Below is a small trained network, with its code and all its weights. Each question gives an input and a class and asks what happens when units are switched off, that is, made to give their printed mean instead of their output.

import numpy as np


def w(rows, s, z=0):
    codes = np.array(rows[::2]) - 128.0
    scale = np.full(codes.shape[1], s)
    scale[-1] = z or s
    return codes * scale


def f(y):
    return y / 2 * (1 + np.tanh(0.7978845608 * (y + 0.044715 * y**3)))


def log_softmax(a):
    a = a - a.max(-1, keepdims=True)
    return a - np.log(np.exp(a).sum(-1, keepdims=True))


def net(x, mask):
    res = np.array(x, float).reshape(1, 5) / 4 @ E
    y = f(res @ A[0][:, :-1].T + A[0][:, -1])
    res = res + np.where(mask, y, B[0][:, -1]) @ B[0][:, :-1]
    return log_softmax(res[-1] @ U[:, :-1].T + U[:, -1])


A, B = {}, {}
E = w([
[2,15,14],'x0',
[150,26,93],'x1',
[49,57,241],'x2',
[234,33,252],'x3',
[35,142,189],'x4',
],0.0069)
A[0] = w([
[224,80,130,118],'N0',
[141,58,122,253],'N1',
[125,202,83,96],'N2',
[63,43,72,170],'N3',
[75,231,184,97],'N4',
[78,77,106,91],'N5',
[136,112,117,193],'N6',
[144,215,2,169],'N7',
[93,122,36,211],'N8',
[73,134,152,117],'N9',
[98,100,163,85],'N10',
],0.0098,0.0061)
B[0] = w([
[250,87,136,177],'N0',
[69,5,80,205],'N1',
[134,181,34,168],'N2',
[35,117,176,233],'N3',
[215,163,176,173],'N4',
[89,162,131,170],'N5',
[111,67,169,156],'N6',
[43,97,17,244],'N7',
[86,99,104,224],'N8',
[120,253,181,148],'N9',
[91,184,108,141],'N10',
],0.0075,0.011)
U = w([
[66,149,88,254],'0',
[182,13,92,121],'1',
[62,116,124,7],'2',
[97,91,77,19],'3',
[188,147,176,163],'4',
[123,93,180,132],'5',
[107,192,12,91],'6',
[210,110,109,43],'7',
],0.011,0.0096)

Each question gives the input, the list of numbers given to net, and the class t.
The units are the neurons (one row each of A and B). Each row of codes is followed by its name. A weight is (code - 128) times the scale printed after its matrix; where a second scale follows, it is the last column's (A, B and U).
mask holds one flag per neuron, in row order. A switched-off neuron (its flag False) gives its mean, the last column of its row in B, instead of its output. The means were averaged over made-up inputs and are rounded, as every weight is.
A unit's drop is (log p(t) with every unit on - log p(t) with that unit switched off) / (log p(t) with every unit on - log p(t) with every unit switched off).
The circuit of an input: a set's keep is (log p(t) with only the set's units on - log p(t) with every unit switched off) / (log p(t) with every unit on - log p(t) with every unit switched off). Starting from all 11 units, units are removed one at a time, each time the one whose removal leaves the highest keep (on an exact tie, the one counted first), for as long as the keep stays at least 0.8.
units of the circuit, in order: the units of the circuit, biggest drop first
k most important neurons: the k neurons with the biggest drops, biggest first
drop of u: that unit's drop, to one decimal
input [-2,-5,-5,3,4], class 4: units of the circuit, in order : [N7, N1, N4]
input [0,-7,-2,-7,6], class 6: units of the circuit, in order : [N2, N3]
input [7,-1,4,-1,-6], class 2: most important neuron : [N3]
input [1,0,-4,3,2], class 1: units of the circuit, in order : [N3, N9, N5]
input [0,-8,0,4,-7], class 4: 2 most important neurons : [N7, N1]
input [0,-7,2,-3,8], class 4: 2 most important neurons : [N4, N7]
input [8,1,-1,1,-2], class 2: 2 most important neurons : [N3, N2]
input [-5,-7,6,-8,1], class 6: drop of N10 : -0.1
input [-4,0,0,-5,8], class 4: drop of N7 : 0.2
input [-5,7,1,-3,-3], class 1: drop of N5 : 0.1
